Here is a tiny trained network, its code and every weight. The questions are about switching its units off for an input and a class, where a switched-off unit gives its printed mean instead of its output.

import numpy as np


def w(rows, s, z=0):
    codes = np.array(rows[::2]) - 128.0
    scale = np.full(codes.shape[1], s)
    scale[-1] = z or s
    return codes * scale


def norm(h):
    return h / np.sqrt((h * h).mean(-1, keepdims=True) + 1e-5)


def f(y):
    return y / 2 * (1 + np.tanh(0.7978845608 * (y + 0.044715 * y**3)))


def log_softmax(a):
    a = a - a.max(-1, keepdims=True)
    return a - np.log(np.exp(a).sum(-1, keepdims=True))


def net(x, mask):
    res = np.array(x, float).reshape(1, 7) / 4 @ E
    u = 0
    for l in range(3):
        y = f(norm(res) @ A[l][:, :-1].T + A[l][:, -1])
        res = res + np.where(mask[u : u + 5], y, B[l][:, -1]) @ B[l][:, :-1]
        u += 5
    return log_softmax(norm(res)[-1] @ U[:, :-1].T + U[:, -1])


A, B = {}, {}
E = w([
[96,107,139,149,58],'x0',
[31,27,148,63,137],'x1',
[194,190,89,148,177],'x2',
[201,75,254,88,195],'x3',
[181,180,181,48,210],'x4',
[165,46,149,209,146],'x5',
[10,109,177,190,184],'x6',
],0.0078)
A[0] = w([
[199,182,132,139,194,141],'0.n0',
[149,84,43,254,63,3],'0.n1',
[112,18,211,197,191,140],'0.n2',
[138,122,129,133,143,26],'0.n3',
[143,116,219,227,31,64],'0.n4',
],0.0099,0.0029)
B[0] = w([
[162,115,128,161,186,229],'0.n0',
[169,71,28,251,73,245],'0.n1',
[66,138,255,194,145,254],'0.n2',
[110,129,73,143,152,106],'0.n3',
[213,88,98,130,65,196],'0.n4',
],0.011,0.0047)
A[1] = w([
[55,57,75,45,129,5],'1.n0',
[251,164,138,110,254,78],'1.n1',
[118,212,161,108,77,26],'1.n2',
[97,78,129,31,79,22],'1.n3',
[162,197,110,193,188,180],'1.n4',
],0.016,0.0019)
B[1] = w([
[170,195,166,62,169,167],'1.n0',
[254,211,77,37,153,250],'1.n1',
[64,38,81,114,141,143],'1.n2',
[203,150,127,145,89,164],'1.n3',
[111,116,181,60,145,205],'1.n4',
],0.017,0.011)
A[2] = w([
[168,49,218,144,177,129],'2.n0',
[126,163,156,87,125,50],'2.n1',
[115,72,115,136,154,3],'2.n2',
[4,176,105,113,89,102],'2.n3',
[72,184,4,118,141,63],'2.n4',
],0.016,0.0018)
B[2] = w([
[73,83,222,52,234,252],'2.n0',
[165,98,70,98,83,225],'2.n1',
[123,133,103,91,188,130],'2.n2',
[222,138,215,122,210,194],'2.n3',
[4,128,242,67,95,233],'2.n4',
],0.012,0.0049)
U = w([
[44,81,24,230,51,1],'0',
[25,72,254,154,200,184],'1',
[198,206,110,55,182,184],'2',
],0.0098,0.0027)

Each question gives the input, the list of numbers given to net, and the class t.
The units are the neurons (one row each of A and B). Each row of codes is followed by its name. A weight is (code - 128) times the scale printed after its matrix; where a second scale follows, it is the last column's (A, B and U).
mask holds one flag per neuron, layer by layer. A switched-off neuron (its flag False) gives its mean, the last column of its row in B, instead of its output. The means were averaged over made-up inputs and are rounded, as every weight is.
A unit's drop is (log p(t) with every unit on - log p(t) with that unit switched off) / (log p(t) with every unit on - log p(t) with every unit switched off).
The circuit of an input: a set's keep is (log p(t) with only the set's units on - log p(t) with every unit switched off) / (log p(t) with every unit on - log p(t) with every unit switched off). Starting from the 12 units with the biggest drops (on a tie, the unit counted first), units are removed one at a time, each time the one whose removal leaves the highest keep (on an exact tie, the one counted first), for as long as the keep stays at least 0.8.
circuit, biggest first: the units of the circuit, biggest drop first
k most important neurons of layer l: the k neurons of layer l with the biggest drops, biggest first
drop of u: that unit's drop, to one decimal
input [-1,0,6,7,-6,8,-4], class 1: circuit, biggest first : 0.n2, 2.n0
input [1,-3,3,6,-8,-7,8], class 1: circuit, biggest first : 1.n1
input [-3,-8,0,3,-5,0,5], class 1: circuit, biggest first : 1.n1, 0.n1
input [-3,1,6,-2,-6,0,-4], class 0: circuit, biggest first : 0.n1, 1.n1
input [4,4,8,-7,2,3,0], class 1: 2 most important neurons of layer 1 : 1.n3, 1.n1
input [5,-6,-5,5,-7,4,3], class 0: 2 most important neurons of layer 0 : 0.n1, 0.n4
input [-8,5,3,-8,1,8,0], class 1: 2 most important neurons of layer 1 : 1.n3, 1.n4
input [7,2,5,-4,-6,-2,6], class 0: 2 most important neurons of layer 1 : 1.n4, 1.n0
input [7,6,-7,-7,0,4,-2], class 0: 3 most important neurons of layer 1 : 1.n1, 1.n3, 1.n4
input [0,3,6,5,3,2,5], class 1: drop of 0.n2 : 2.5
input [-2,-8,2,-8,-6,5,5], class 0: drop of 0.n1 : 0.2
input [7,-6,1,-1,-8,-1,-7], class 0: drop of 1.n1 : 0.1
